Here is a tiny trained network, its code and every weight. The questions are about switching its units off for an input and a class, where a switched-off unit gives its printed mean instead of its output.

import numpy as np


def w(rows, s, z=0):
    codes = np.array(rows[::2]) - 128.0
    scale = np.full(codes.shape[1], s)
    scale[-1] = z or s
    return codes * scale


def f(y):
    return np.maximum(y, 0)


def log_softmax(a):
    a = a - a.max(-1, keepdims=True)
    return a - np.log(np.exp(a).sum(-1, keepdims=True))


def net(x, mask):
    res = np.array(x, float).reshape(1, 8) / 4 @ E
    y = f(res @ A[0][:, :-1].T + A[0][:, -1])
    res = res + np.where(mask, y, B[0][:, -1]) @ B[0][:, :-1]
    return log_softmax(res[-1] @ U[:, :-1].T + U[:, -1])


A, B = {}, {}
E = w([
[44,123,254,84,217,75,160,156],'x0',
[85,102,34,62,97,91,100,222],'x1',
[92,190,90,91,173,85,128,70],'x2',
[194,120,102,13,185,188,216,106],'x3',
[105,117,105,85,239,114,24,182],'x4',
[91,15,101,127,96,64,173,78],'x5',
[70,125,152,142,97,149,205,169],'x6',
[64,138,96,19,110,203,123,63],'x7',
],0.0087)
A[0] = w([
[152,65,198,204,127,86,124,122,183],'neuron 1',
[154,106,95,131,75,169,138,108,222],'neuron 2',
[139,86,108,86,163,150,133,154,114],'neuron 3',
[145,120,146,152,65,112,169,73,76],'neuron 4',
[167,146,131,180,107,132,115,160,222],'neuron 5',
[165,224,165,99,201,119,105,135,161],'neuron 6',
[135,72,134,113,47,101,121,100,145],'neuron 7',
[142,130,82,122,118,145,132,119,124],'neuron 8',
[139,155,119,184,86,107,200,27,212],'neuron 9',
[70,118,172,97,179,117,159,159,101],'neuron 10',
[171,109,107,172,98,149,111,121,162],'neuron 11',
[143,142,121,184,117,197,108,111,253],'neuron 12',
[104,115,182,247,124,57,76,103,154],'neuron 13',
[158,203,180,84,180,115,89,137,125],'neuron 14',
[195,97,105,153,102,145,110,81,120],'neuron 15',
[100,143,128,198,93,167,173,43,164],'neuron 16',
[144,165,131,147,86,94,178,74,174],'neuron 17',
[149,192,203,192,96,184,187,165,184],'neuron 18',
[118,159,146,155,187,138,105,109,125],'neuron 19',
[103,76,144,79,167,146,155,78,75],'neuron 20',
[144,155,148,106,173,96,66,168,184],'neuron 21',
[127,194,177,181,120,188,158,182,197],'neuron 22',
[143,111,107,149,95,61,64,216,117],'neuron 23',
[133,64,170,137,138,54,110,117,87],'neuron 24',
[138,239,177,121,221,152,85,117,251],'neuron 25',
[114,146,190,133,126,143,163,144,112],'neuron 26',
[157,141,64,88,133,142,156,203,236],'neuron 27',
[199,101,90,160,72,130,98,138,142],'neuron 28',
[75,166,93,84,159,114,121,114,123],'neuron 29',
[72,195,118,93,91,159,96,102,160],'neuron 30',
[104,76,175,232,147,111,126,101,194],'neuron 31',
[104,192,76,83,150,149,107,122,152],'neuron 32',
[145,181,113,169,114,93,89,166,203],'neuron 33',
],0.011,0.0033)
B[0] = w([
[120,98,71,113,216,163,102,140,223],'neuron 1',
[115,52,148,69,161,151,92,76,200],'neuron 2',
[169,83,99,149,130,73,128,115,174],'neuron 3',
[170,137,212,189,128,73,102,133,194],'neuron 4',
[77,152,77,172,166,143,127,86,195],'neuron 5',
[99,178,171,195,168,61,187,30,214],'neuron 6',
[101,160,178,164,126,150,91,90,189],'neuron 7',
[174,99,97,76,114,62,90,140,166],'neuron 8',
[182,88,200,156,191,25,49,188,242],'neuron 9',
[176,39,84,120,104,125,75,2,200],'neuron 10',
[111,158,97,113,139,116,40,75,187],'neuron 11',
[87,86,109,103,151,140,103,112,200],'neuron 12',
[91,99,82,141,161,59,134,172,253],'neuron 13',
[89,145,194,193,132,95,179,23,199],'neuron 14',
[154,97,141,112,95,112,106,72,193],'neuron 15',
[184,91,170,110,186,121,101,196,220],'neuron 16',
[167,79,218,190,196,33,72,193,202],'neuron 17',
[106,151,107,125,235,242,80,169,234],'neuron 18',
[92,101,165,88,141,48,185,83,171],'neuron 19',
[53,181,145,207,187,93,130,156,190],'neuron 20',
[121,139,154,182,87,92,148,96,194],'neuron 21',
[71,176,166,168,158,229,172,99,211],'neuron 22',
[84,204,117,147,122,62,201,185,212],'neuron 23',
[103,127,97,130,149,110,121,132,184],'neuron 24',
[73,150,134,142,139,120,220,42,246],'neuron 25',
[123,83,145,101,116,213,89,146,178],'neuron 26',
[126,124,45,151,136,43,210,168,209],'neuron 27',
[110,172,77,117,111,149,85,65,207],'neuron 28',
[135,131,85,102,142,139,52,105,195],'neuron 29',
[120,136,102,49,145,207,114,180,202],'neuron 30',
[124,78,54,53,205,113,99,169,224],'neuron 31',
[109,102,74,87,160,137,77,86,209],'neuron 32',
[37,177,138,153,111,81,194,141,203],'neuron 33',
],0.007,0.013)
U = w([
[69,151,37,121,150,171,127,95,245],'0',
[156,78,144,112,141,166,35,156,125],'1',
[159,32,52,82,150,102,121,144,198],'2',
[106,197,86,143,64,116,157,212,29],'3',
[92,140,155,158,172,106,151,176,182],'4',
[134,113,205,153,112,79,121,77,5],'5',
[101,141,178,76,128,245,166,138,51],'6',
[141,95,167,149,135,187,214,133,54],'7',
],0.011,0.0019)

Each question gives the input, the list of numbers given to net, and the class t.
The units are the neurons (one row each of A and B). Each row of codes is followed by its name. A weight is (code - 128) times the scale printed after its matrix; where a second scale follows, it is the last column's (A, B and U).
mask holds one flag per neuron, in row order. A switched-off neuron (its flag False) gives its mean, the last column of its row in B, instead of its output. The means were averaged over made-up inputs and are rounded, as every weight is.
A unit's drop is (log p(t) with every unit on - log p(t) with that unit switched off) / (log p(t) with every unit on - log p(t) with every unit switched off).
The circuit of an input: a set's keep is (log p(t) with only the set's units on - log p(t) with every unit switched off) / (log p(t) with every unit on - log p(t) with every unit switched off). Starting from the 12 units with the biggest drops (on a tie, the unit counted first), units are removed one at a time, each time the one whose removal leaves the highest keep (on an exact tie, the one counted first), for as long as the keep stays at least 0.8.
circuit, biggest first: the units of the circuit, biggest drop first
unit that matters most: the unit with the biggest drop
k most important neurons: the k neurons with the biggest drops, biggest first
drop of u: that unit's drop, to one decimal
input [1,8,3,2,6,-4,-8,-4], class 4: circuit, biggest first	neuron 23
input [4,3,-5,7,-3,4,7,-2], class 7: circuit, biggest first	neuron 31; neuron 13; neuron 9
input [4,6,-4,5,-8,3,-8,-2], class 5: circuit, biggest first	neuron 31; neuron 18
input [-5,3,-8,5,-7,-6,-8,3], class 1: circuit, biggest first	neuron 25; neuron 13
input [2,-6,2,-1,8,-3,7,1], class 5: circuit, biggest first	neuron 14; neuron 10
input [6,6,5,-1,-8,2,4,1], class 5: circuit, biggest first	neuron 31; neuron 10
input [7,-7,-8,4,-3,0,2,1], class 6: 2 most important neurons	neuron 22; neuron 18
input [-1,1,1,-6,5,8,-6,-8], class 0: 2 most important neurons	neuron 9; neuron 23
input [8,3,-4,-4,-3,6,3,6], class 2: 3 most important neurons	neuron 10; neuron 22; neuron 18
input [8,-5,-7,-6,-1,0,-6,3], class 0: 3 most important neurons	neuron 9; neuron 17; neuron 1
input [8,4,-2,-7,2,-1,-3,3], class 5: 4 most important neurons	neuron 10; neuron 18; neuron 21; neuron 14
input [8,8,8,4,-7,0,6,5], class 2: 3 most important neurons	neuron 10; neuron 22; neuron 25
input [-7,6,5,-2,6,-6,0,-8], class 3: 2 most important neurons	neuron 23; neuron 33
input [-1,-2,-6,6,0,-1,-1,-2], class 0: circuit, biggest first	neuron 9
input [7,-3,-4,2,-8,-6,7,-5], class 6: 3 most important neurons	neuron 22; neuron 18; neuron 26
input [7,-6,-2,-7,4,4,-6,-4], class 2: 2 most important neurons	neuron 31; neuron 1
input [-2,-3,-8,-6,1,5,-5,-5], class 2: 2 most important neurons	neuron 31; neuron 13
input [7,-1,7,2,2,-8,3,1], class 5: 2 most important neurons	neuron 14; neuron 6
input [-7,2,-2,-4,6,-4,5,-3], class 3: drop of neuron 5	-0.1
input [5,1,3,-6,-3,7,-1,-4], class 2: unit that matters most	neuron 31
input [-5,2,8,-7,-8,-3,-1,-1], class 1: drop of neuron 25	0.2
input [-1,7,6,1,-8,-5,-8,5], class 2: drop of neuron 8	0.2
